Below is a small trained network, with its code and all its weights. Each question gives an input and a class and asks what happens when units are switched off, that is, made to give their printed mean instead of their output.

import numpy as np


def w(rows, s, z=0):
    codes = np.array(rows[::2]) - 128.0
    scale = np.full(codes.shape[1], s)
    scale[-1] = z or s
    return codes * scale


def f(y):
    return y / 2 * (1 + np.tanh(0.7978845608 * (y + 0.044715 * y**3)))


def log_softmax(a):
    a = a - a.max(-1, keepdims=True)
    return a - np.log(np.exp(a).sum(-1, keepdims=True))


def net(x, mask):
    res = np.array(x, float).reshape(1, 4) / 4 @ E
    y = f(res @ A[0][:, :-1].T + A[0][:, -1])
    res = res + np.where(mask, y, B[0][:, -1]) @ B[0][:, :-1]
    return log_softmax(res[-1] @ U[:, :-1].T + U[:, -1])


A, B = {}, {}
E = w([
[195,166,179,75,121,209,53,125,33,154,169,130],'x0',
[69,125,153,91,251,108,134,58,108,93,134,96],'x1',
[178,75,64,91,141,72,105,208,52,132,175,36],'x2',
[141,24,144,209,129,90,91,108,122,158,152,214],'x3',
],0.013)
A[0] = w([
[48,132,166,169,145,74,167,10,180,131,97,196,193],'neuron 1',
[204,91,179,167,109,163,52,155,81,177,204,169,252],'neuron 2',
[106,171,152,191,95,150,154,142,179,142,68,143,219],'neuron 3',
[89,95,136,141,119,126,141,89,185,113,113,187,95],'neuron 4',
[71,135,88,154,147,111,183,137,153,97,148,152,200],'neuron 5',
[53,114,148,118,209,135,138,62,122,70,95,127,125],'neuron 6',
[178,108,98,185,98,128,110,114,117,156,116,150,155],'neuron 7',
[173,166,128,104,91,159,108,166,102,125,107,101,135],'neuron 8',
[143,55,74,157,117,31,117,221,101,121,131,97,160],'neuron 9',
[136,110,87,115,173,75,121,150,122,118,167,125,19],'neuron 10',
[139,236,146,107,134,181,144,128,112,126,111,111,113],'neuron 11',
],0.012,0.0029)
B[0] = w([
[78,112,103,210,160,185,62,64,71,121,126,182,253],'neuron 1',
[186,108,215,140,116,137,130,54,77,158,92,170,225],'neuron 2',
[105,78,116,109,174,162,95,141,157,95,147,137,202],'neuron 3',
[109,96,150,121,100,186,103,145,147,112,58,135,196],'neuron 4',
[164,117,146,181,168,164,135,92,103,148,124,182,184],'neuron 5',
[119,164,125,131,116,70,142,60,110,172,125,81,200],'neuron 6',
[126,119,141,142,168,149,132,102,75,115,129,169,178],'neuron 7',
[139,94,129,93,149,172,122,158,149,113,153,190,172],'neuron 8',
[190,166,209,117,101,103,211,77,138,198,247,76,219],'neuron 9',
[86,130,94,145,115,112,97,139,126,121,199,89,156],'neuron 10',
[181,152,132,115,78,137,165,202,188,126,136,139,184],'neuron 11',
],0.013,0.027)
U = w([
[182,120,181,120,126,107,168,113,150,156,153,113,203],'0',
[67,146,111,166,174,112,141,72,124,128,160,71,135],'1',
[120,117,96,106,129,187,115,253,205,45,95,158,33],'2',
[120,56,142,186,155,179,98,80,124,124,70,211,164],'3',
[64,146,58,123,154,3,130,102,129,113,26,60,3],'4',
],0.011,0.0037)

Each question gives the input, the list of numbers given to net, and the class t.
The units are the neurons (one row each of A and B). Each row of codes is followed by its name. A weight is (code - 128) times the scale printed after its matrix; where a second scale follows, it is the last column's (A, B and U).
mask holds one flag per neuron, in row order. A switched-off neuron (its flag False) gives its mean, the last column of its row in B, instead of its output. The means were averaged over made-up inputs and are rounded, as every weight is.
A unit's drop is (log p(t) with every unit on - log p(t) with that unit switched off) / (log p(t) with every unit on - log p(t) with every unit switched off).
The circuit of an input: a set's keep is (log p(t) with only the set's units on - log p(t) with every unit switched off) / (log p(t) with every unit on - log p(t) with every unit switched off). Starting from all 11 units, units are removed one at a time, each time the one whose removal leaves the highest keep (on an exact tie, the one counted first), for as long as the keep stays at least 0.8.
units of the circuit, in order: the units of the circuit, biggest drop first
k most important neurons: the k neurons with the biggest drops, biggest first
drop when u is switched off: that unit's drop, to one decimal
input [4,7,-7,-8], class 1: units of the circuit, in order	[neuron 6]
input [-6,5,6,4], class 1: 2 most important neurons	[neuron 10; neuron 2]
input [-7,1,3,4], class 1: units of the circuit, in order	[neuron 2; neuron 10]
input [5,1,-8,-5], class 2: units of the circuit, in order	[neuron 11; neuron 2]
input [-2,5,4,4], class 1: units of the circuit, in order	[neuron 2; neuron 10]
input [-6,1,5,-3], class 0: 2 most important neurons	[neuron 1; neuron 9]
input [7,3,-7,-7], class 2: 3 most important neurons	[neuron 9; neuron 11; neuron 2]
input [-1,5,6,-3], class 1: 2 most important neurons	[neuron 2; neuron 10]
input [0,6,-2,0], class 1: 2 most important neurons	[neuron 6; neuron 2]
input [0,7,7,-1], class 1: 3 most important neurons	[neuron 10; neuron 2; neuron 11]
input [2,-3,1,-3], class 2: 3 most important neurons	[neuron 9; neuron 1; neuron 6]
input [1,6,-2,-7], class 0: 2 most important neurons	[neuron 11; neuron 1]
input [-8,-1,5,-4], class 0: 2 most important neurons	[neuron 9; neuron 1]
input [4,8,-4,0], class 1: units of the circuit, in order	[neuron 6]
input [7,-7,6,0], class 0: 2 most important neurons	[neuron 1; neuron 9]
input [0,4,1,2], class 1: drop when neuron 2 is switched off	0.1
input [5,6,6,0], class 0: drop when neuron 1 is switched off	0.4
input [-2,1,4,3], class 0: drop when neuron 3 is switched off	0.0
